Here is a tiny trained network, its code and every weight. The questions are about switching its units off for an input and a target symbol, where a switched-off unit gives its printed mean instead of its output.

import numpy as np


def w(rows, s, z=0):
    codes = np.array(rows[::2]) - 128.0
    scale = np.full(codes.shape[1], s)
    scale[-1] = z or s
    return codes * scale


def norm(h):
    return h / np.sqrt((h * h).mean(-1, keepdims=True) + 1e-5)


def f(y):
    return y / 2 * (1 + np.tanh(0.7978845608 * (y + 0.044715 * y**3)))


def softmax(a):
    e = np.exp(a - a.max(-1, keepdims=True))
    return e / e.sum(-1, keepdims=True)


def log_softmax(a):
    a = a - a.max(-1, keepdims=True)
    return a - np.log(np.exp(a).sum(-1, keepdims=True))


def net(x, mask):
    ids = ['αβγδεζηθλμπστψω'.index(c) for c in x.split()]
    T = len(ids)
    res = E[ids] + P[:T]
    u = 0
    for l in range(2):
        q, k, v = (norm(res) @ M[l].T for M in (Q, K, V))
        z = softmax(np.where(np.tri(T) > 0, q @ k.T / 3**0.5, -1e9)) @ v
        res = res + np.where(mask[u], z, O[l][:, -1]) @ O[l][:, :-1]
        u += 1
        y = f(norm(res) @ A[l][:, :-1].T + A[l][:, -1])
        res = res + np.where(mask[u : u + 8], y, B[l][:, -1]) @ B[l][:, :-1]
        u += 8
    return log_softmax(norm(res)[-1] @ U[:, :-1].T + U[:, -1])


Q, K, V, O, A, B = {}, {}, {}, {}, {}, {}
E = w([
[133,118,147],'α',
[110,120,114],'β',
[133,115,150],'γ',
[136,120,152],'δ',
[3,122,166],'ε',
[84,144,126],'ζ',
[110,148,173],'η',
[159,194,135],'θ',
[127,121,74],'λ',
[92,119,170],'μ',
[105,48,199],'π',
[145,68,108],'σ',
[136,100,129],'τ',
[135,83,111],'ψ',
[124,136,85],'ω',
],0.029)
P = w([
[241,177,253],'0',
[180,202,224],'1',
[147,215,203],'2',
[130,202,179],'3',
[113,193,153],'4',
[102,184,141],'5',
[90,160,116],'6',
],0.0032)
Q[0] = w([
[192,147,163],'L0H0',
[78,254,8],'L0H0',
[125,228,99],'L0H0',
],0.0066)
K[0] = w([
[254,164,174],'L0H0',
[181,145,36],'L0H0',
[254,17,43],'L0H0',
],0.0071)
V[0] = w([
[139,166,83],'L0H0',
[38,185,204],'L0H0',
[179,2,13],'L0H0',
],0.0059)
O[0] = w([
[63,200,30,68],'L0H0',
[150,170,187,251],'L0H0',
[119,253,169,15],'L0H0',
],0.0051,0.0026)
A[0] = w([
[140,60,80,10],'L0N0',
[182,108,197,113],'L0N1',
[138,109,117,3],'L0N2',
[234,11,124,78],'L0N3',
[8,97,105,161],'L0N4',
[196,151,189,124],'L0N5',
[187,134,29,64],'L0N6',
[46,32,119,195],'L0N7',
],0.012,0.0031)
B[0] = w([
[124,81,169,146],'L0N0',
[55,125,81,192],'L0N1',
[181,150,158,114],'L0N2',
[74,1,97,255],'L0N3',
[17,181,130,207],'L0N4',
[143,149,63,171],'L0N5',
[90,47,184,146],'L0N6',
[68,194,173,244],'L0N7',
],0.0083,0.0074)
Q[1] = w([
[73,80,93],'L1H0',
[255,156,105],'L1H0',
[156,181,132],'L1H0',
],0.012)
K[1] = w([
[64,120,84],'L1H0',
[249,157,162],'L1H0',
[182,71,87],'L1H0',
],0.015)
V[1] = w([
[2,108,17],'L1H0',
[83,96,168],'L1H0',
[179,113,28],'L1H0',
],0.0086)
O[1] = w([
[169,116,133,254],'L1H0',
[255,137,173,169],'L1H0',
[126,108,128,87],'L1H0',
],0.014,0.009)
A[1] = w([
[81,155,114,135],'L1N0',
[87,111,184,128],'L1N1',
[114,141,15,10],'L1N2',
[53,86,127,201],'L1N3',
[103,164,180,128],'L1N4',
[158,139,50,160],'L1N5',
[200,203,98,220],'L1N6',
[157,249,155,251],'L1N7',
],0.015,0.0029)
B[1] = w([
[116,78,120,164],'L1N0',
[149,156,147,195],'L1N1',
[131,131,252,141],'L1N2',
[179,115,185,223],'L1N3',
[169,144,111,194],'L1N4',
[128,67,152,152],'L1N5',
[134,96,98,173],'L1N6',
[122,131,71,254],'L1N7',
],0.014,0.0071)
U = w([
[121,151,109,158],'α',
[242,226,186,102],'β',
[103,93,115,112],'γ',
[125,143,74,133],'δ',
[97,139,121,102],'ε',
[248,173,62,128],'ζ',
[136,150,133,57],'η',
[5,85,90,73],'θ',
[55,164,214,102],'λ',
[126,137,154,1],'μ',
[173,10,108,213],'π',
[163,73,232,115],'σ',
[101,132,98,107],'τ',
[108,133,112,76],'ψ',
[129,175,126,69],'ω',
],0.017,0.0052)

Each question gives the input, a string of symbols that net reads in full, and the target symbol t.
The units are the heads (3 rows each of Q, K, V and O) and the neurons (one row each of A and B). Each row of codes is followed by its name. A weight is (code - 128) times the scale printed after its matrix; where a second scale follows, it is the last column's (O, A, B and U).
mask holds one flag per unit, layer by layer, with each layer's heads first. A switched-off unit (its flag False) gives its mean, the last column of its rows in O or B, instead of its output. The means were averaged over made-up inputs and are rounded, as every weight is.
A unit's drop is (log p(t) with every unit on - log p(t) with that unit switched off) / (log p(t) with every unit on - log p(t) with every unit switched off).
The circuit of an input: a set's keep is (log p(t) with only the set's units on - log p(t) with every unit switched off) / (log p(t) with every unit on - log p(t) with every unit switched off). Starting from the 12 units with the biggest drops (on a tie, the unit counted first), units are removed one at a time, each time the one whose removal leaves the highest keep (on an exact tie, the one counted first), for as long as the keep stays at least 0.8.
circuit, biggest first: the units of the circuit, biggest drop first
k most important neurons: the k neurons with the biggest drops, biggest first
k most important neurons of layer l: the k neurons of layer l with the biggest drops, biggest first
drop of u: that unit's drop, to one decimal
input ψ τ ψ ψ ω σ τ, target σ: circuit, biggest first => [L1N7]
input ψ θ ψ, target σ: circuit, biggest first => [L0N7; L1N7]
input λ σ ω π λ, target σ: 2 most important neurons of layer 0 => [L0N7; L0N3]
input θ ψ τ ε σ ψ, target σ: circuit, biggest first => [L0N7; L1N3]
input ε ε ε ω β ω, target σ: 3 most important neurons => [L0N7; L1N2; L0N6]
input τ θ θ δ θ, target θ: circuit, biggest first => [L1H0; L0N7; L0N4]
input ω ε ω, target σ: 3 most important neurons => [L0N7; L1N2; L0N0]
input γ ω θ θ μ, target β: circuit, biggest first => [L1N4; L0N3]
input τ μ μ, target β: 2 most important neurons => [L0N3; L1N4]
input λ θ γ δ θ μ λ, target σ: 2 most important neurons of layer 0 => [L0N4; L0N3]
input α α β θ, target θ: drop of L0N7 => 0.2
input ε ψ γ, target π: drop of L1N3 => 0.1
input σ τ λ ε ε η, target ζ: drop of L0N3 => 0.1
input τ γ δ, target π: most important neuron => [L0N5]
input π λ α, target π: drop of L0N7 => 0.0
